Below are the code and all the weights of a small trained network. Each question names an input and a target symbol and asks about switching units off, where a switched-off unit gives its printed mean instead of its output.

import numpy as np


def w(rows, s, z=0):
    codes = np.array(rows[::2]) - 128.0
    scale = np.full(codes.shape[1], s)
    scale[-1] = z or s
    return codes * scale


def f(y):
    return y / 2 * (1 + np.tanh(0.7978845608 * (y + 0.044715 * y**3)))


def softmax(a):
    e = np.exp(a - a.max(-1, keepdims=True))
    return e / e.sum(-1, keepdims=True)


def log_softmax(a):
    a = a - a.max(-1, keepdims=True)
    return a - np.log(np.exp(a).sum(-1, keepdims=True))


def net(x, mask):
    ids = ['ΔΠΩβεζηθξστψ'.index(c) for c in x.split()]
    T = len(ids)
    res = E[ids] + P[:T]
    u = 0
    for l in range(3):
        q, k, v = (res @ M[l].T for M in (Q, K, V))
        z = softmax(np.where(np.tri(T) > 0, q @ k.T / 4**0.5, -1e9)) @ v
        res = res + np.where(mask[u], z, O[l][:, -1]) @ O[l][:, :-1]
        u += 1
        y = f(res @ A[l][:, :-1].T + A[l][:, -1])
        res = res + np.where(mask[u : u + 8], y, B[l][:, -1]) @ B[l][:, :-1]
        u += 8
    return log_softmax(res[-1] @ U[:, :-1].T + U[:, -1])


Q, K, V, O, A, B = {}, {}, {}, {}, {}, {}
E = w([
[115,152,102],'Δ',
[152,110,101],'Π',
[138,163,117],'Ω',
[139,114,161],'β',
[173,127,120],'ε',
[115,122,100],'ζ',
[134,163,174],'η',
[49,253,187],'θ',
[121,148,161],'ξ',
[174,153,124],'σ',
[157,144,171],'τ',
[132,128,161],'ψ',
],0.023)
P = w([
[216,78,97],'0',
[110,139,188],'1',
[168,157,100],'2',
[141,160,147],'3',
[156,155,106],'4',
[189,164,56],'5',
[144,159,140],'6',
[136,150,145],'7',
[161,157,103],'8',
[164,158,86],'9',
[122,150,173],'10',
[198,158,1],'11',
[129,148,143],'12',
],0.0081)
Q[0] = w([
[140,203,146],'0.h0',
[85,130,130],'0.h0',
[83,240,64],'0.h0',
[163,12,2],'0.h0',
],0.009)
K[0] = w([
[49,107,107],'0.h0',
[123,155,163],'0.h0',
[15,175,243],'0.h0',
[245,134,167],'0.h0',
],0.012)
V[0] = w([
[108,80,114],'0.h0',
[255,186,150],'0.h0',
[89,70,129],'0.h0',
[109,186,77],'0.h0',
],0.0082)
O[0] = w([
[112,2,27,68],'0.h0',
[151,193,239,253],'0.h0',
[42,35,126,54],'0.h0',
[59,207,143,156],'0.h0',
],0.0049,0.0052)
A[0] = w([
[251,65,138,75],'0.n0',
[153,253,45,241],'0.n1',
[49,204,169,39],'0.n2',
[78,243,152,2],'0.n3',
[120,204,127,138],'0.n4',
[101,173,166,169],'0.n5',
[117,47,75,122],'0.n6',
[249,186,94,206],'0.n7',
],0.0078,0.0044)
B[0] = w([
[181,88,194,152],'0.n0',
[44,188,146,255],'0.n1',
[241,137,35,159],'0.n2',
[209,186,2,174],'0.n3',
[117,197,80,185],'0.n4',
[136,211,109,180],'0.n5',
[135,150,32,118],'0.n6',
[98,88,241,255],'0.n7',
],0.006,0.0097)
Q[1] = w([
[149,118,254],'1.h0',
[229,60,162],'1.h0',
[117,155,239],'1.h0',
[137,244,127],'1.h0',
],0.0081)
K[1] = w([
[137,87,255],'1.h0',
[20,83,159],'1.h0',
[168,121,195],'1.h0',
[238,163,143],'1.h0',
],0.0083)
V[1] = w([
[205,108,65],'1.h0',
[190,129,121],'1.h0',
[78,128,111],'1.h0',
[243,119,250],'1.h0',
],0.011)
O[1] = w([
[158,41,116,107],'1.h0',
[105,66,38,155],'1.h0',
[196,201,75,93],'1.h0',
[9,153,3,252],'1.h0',
],0.0065,0.02)
A[1] = w([
[66,168,114,36],'1.n0',
[171,2,49,135],'1.n1',
[247,164,192,103],'1.n2',
[166,103,182,104],'1.n3',
[159,137,94,253],'1.n4',
[148,150,66,122],'1.n5',
[74,194,171,75],'1.n6',
[172,246,115,130],'1.n7',
],0.0077,0.012)
B[1] = w([
[194,126,102,204],'1.n0',
[152,45,209,132],'1.n1',
[49,122,110,197],'1.n2',
[89,89,2,133],'1.n3',
[65,142,218,246],'1.n4',
[133,127,172,166],'1.n5',
[174,111,96,204],'1.n6',
[69,40,161,242],'1.n7',
],0.0082,0.011)
Q[2] = w([
[2,152,141],'2.h0',
[82,124,156],'2.h0',
[128,119,135],'2.h0',
[207,123,167],'2.h0',
],0.014)
K[2] = w([
[69,102,255],'2.h0',
[131,72,236],'2.h0',
[150,74,161],'2.h0',
[147,213,23],'2.h0',
],0.008)
V[2] = w([
[52,112,166],'2.h0',
[75,40,114],'2.h0',
[60,131,51],'2.h0',
[130,3,211],'2.h0',
],0.0079)
O[2] = w([
[163,124,103,253],'2.h0',
[183,4,108,193],'2.h0',
[120,68,72,167],'2.h0',
[202,125,187,186],'2.h0',
],0.013,0.019)
A[2] = w([
[31,139,164,188],'2.n0',
[94,242,157,115],'2.n1',
[120,111,59,1],'2.n2',
[207,47,92,128],'2.n3',
[72,127,2,94],'2.n4',
[250,64,158,83],'2.n5',
[76,186,175,143],'2.n6',
[144,123,56,35],'2.n7',
],0.0081,0.01)
B[2] = w([
[66,162,54,174],'2.n0',
[202,159,151,140],'2.n1',
[202,176,253,164],'2.n2',
[169,166,30,222],'2.n3',
[127,95,212,251],'2.n4',
[69,212,145,221],'2.n5',
[185,253,83,145],'2.n6',
[222,156,205,157],'2.n7',
],0.0079,0.019)
U = w([
[87,229,143,145],'Δ',
[224,187,122,111],'Π',
[52,173,59,128],'Ω',
[129,138,26,70],'β',
[218,53,191,63],'ε',
[189,143,254,39],'ζ',
[40,106,111,122],'η',
[123,138,131,241],'θ',
[46,127,79,125],'ξ',
[58,100,188,128],'σ',
[124,61,254,120],'τ',
[111,65,81,253],'ψ',
],0.0074,0.0042)

Each question gives the input, a string of symbols that net reads in full, and the target symbol t.
The units are the heads (4 rows each of Q, K, V and O) and the neurons (one row each of A and B). Each row of codes is followed by its name. A weight is (code - 128) times the scale printed after its matrix; where a second scale follows, it is the last column's (O, A, B and U).
mask holds one flag per unit, layer by layer, with each layer's heads first. A switched-off unit (its flag False) gives its mean, the last column of its rows in O or B, instead of its output. The means were averaged over made-up inputs and are rounded, as every weight is.
A unit's drop is (log p(t) with every unit on - log p(t) with that unit switched off) / (log p(t) with every unit on - log p(t) with every unit switched off).
The circuit of an input: a set's keep is (log p(t) with only the set's units on - log p(t) with every unit switched off) / (log p(t) with every unit on - log p(t) with every unit switched off). Starting from the 12 units with the biggest drops (on a tie, the unit counted first), units are removed one at a time, each time the one whose removal leaves the highest keep (on an exact tie, the one counted first), for as long as the keep stays at least 0.8.
units of the circuit, in order: the units of the circuit, biggest drop first
unit that matters most: the unit with the biggest drop
k most important neurons: the k neurons with the biggest drops, biggest first
top k neurons in layer l: the k neurons of layer l with the biggest drops, biggest first
input Δ Π η Ω η η ζ Ω Π ψ σ β τ, target Δ: units of the circuit, in order : 2.h0, 1.h0
input Π Ω σ σ Π β, target Π: 4 most important neurons : 1.n1, 2.n3, 0.n1, 2.n5
input Δ Π τ Δ, target Δ: units of the circuit, in order : 2.h0, 1.h0, 1.n2
input τ ξ Π ψ Ω ε ψ Δ ξ Δ τ, target τ: top 4 neurons in layer 2 : 2.n4, 2.n2, 2.n7, 2.n3
input Ω η σ, target Ω: most important neuron : 2.n0
input Δ ζ ψ τ Ω Δ ε ξ Π Ω ε ξ, target Δ: units of the circuit, in order : 2.h0, 1.h0
input ζ Π Ω Ω, target ζ: units of the circuit, in order : 0.h0, 1.h0, 2.h0
input β ε ψ ψ, target β: 3 most important neurons : 0.n1, 1.n1, 2.n3
input β Π Π Π Π ξ σ, target β: 3 most important neurons : 0.n1, 1.n1, 2.n3
input ε Ω η ψ ψ, target ε: top 3 neurons in layer 2 : 2.n4, 2.n2, 2.n7
input τ β Ω, target τ: 4 most important neurons : 2.n4, 2.n2, 2.n7, 1.n7
input ζ ψ β ξ Ω σ ε, target ζ: top 2 neurons in layer 1 : 1.n1, 1.n2
input ε ε Π ζ Ω Π, target ε: top 3 neurons in layer 0 : 0.n0, 0.n7, 0.n1
input τ ε σ ε Π Δ ε Π ψ, target τ: unit that matters most : 1.h0
input ζ σ Π ψ σ ε ψ, target ζ: top 2 neurons in layer 0 : 0.n1, 0.n6
input Π Π τ Π σ ε, target Π: 3 most important neurons : 1.n1, 2.n3, 0.n1
input ε Δ τ, target ε: 3 most important neurons : 0.n0, 2.n4, 2.n2
input Π Δ β Δ β η Ω ζ, target Π: 4 most important neurons : 1.n1, 2.n3, 0.n1, 2.n5
input β Π ε Ω τ Π, target β: 4 most important neurons : 0.n1, 1.n1, 2.n3, 2.n4
input ζ η ε Δ ξ β Π σ, target ζ: 3 most important neurons : 1.n1, 0.n1, 2.n3
input σ β ψ β Ω ψ ξ Δ Π, target σ: unit that matters most : 1.h0
input Π ε Π ε Π Δ, target Π: top 2 neurons in layer 1 : 1.n1, 1.n2
input Ω ξ η Ω, target Ω: top 3 neurons in layer 2 : 2.n0, 2.n2, 2.n7
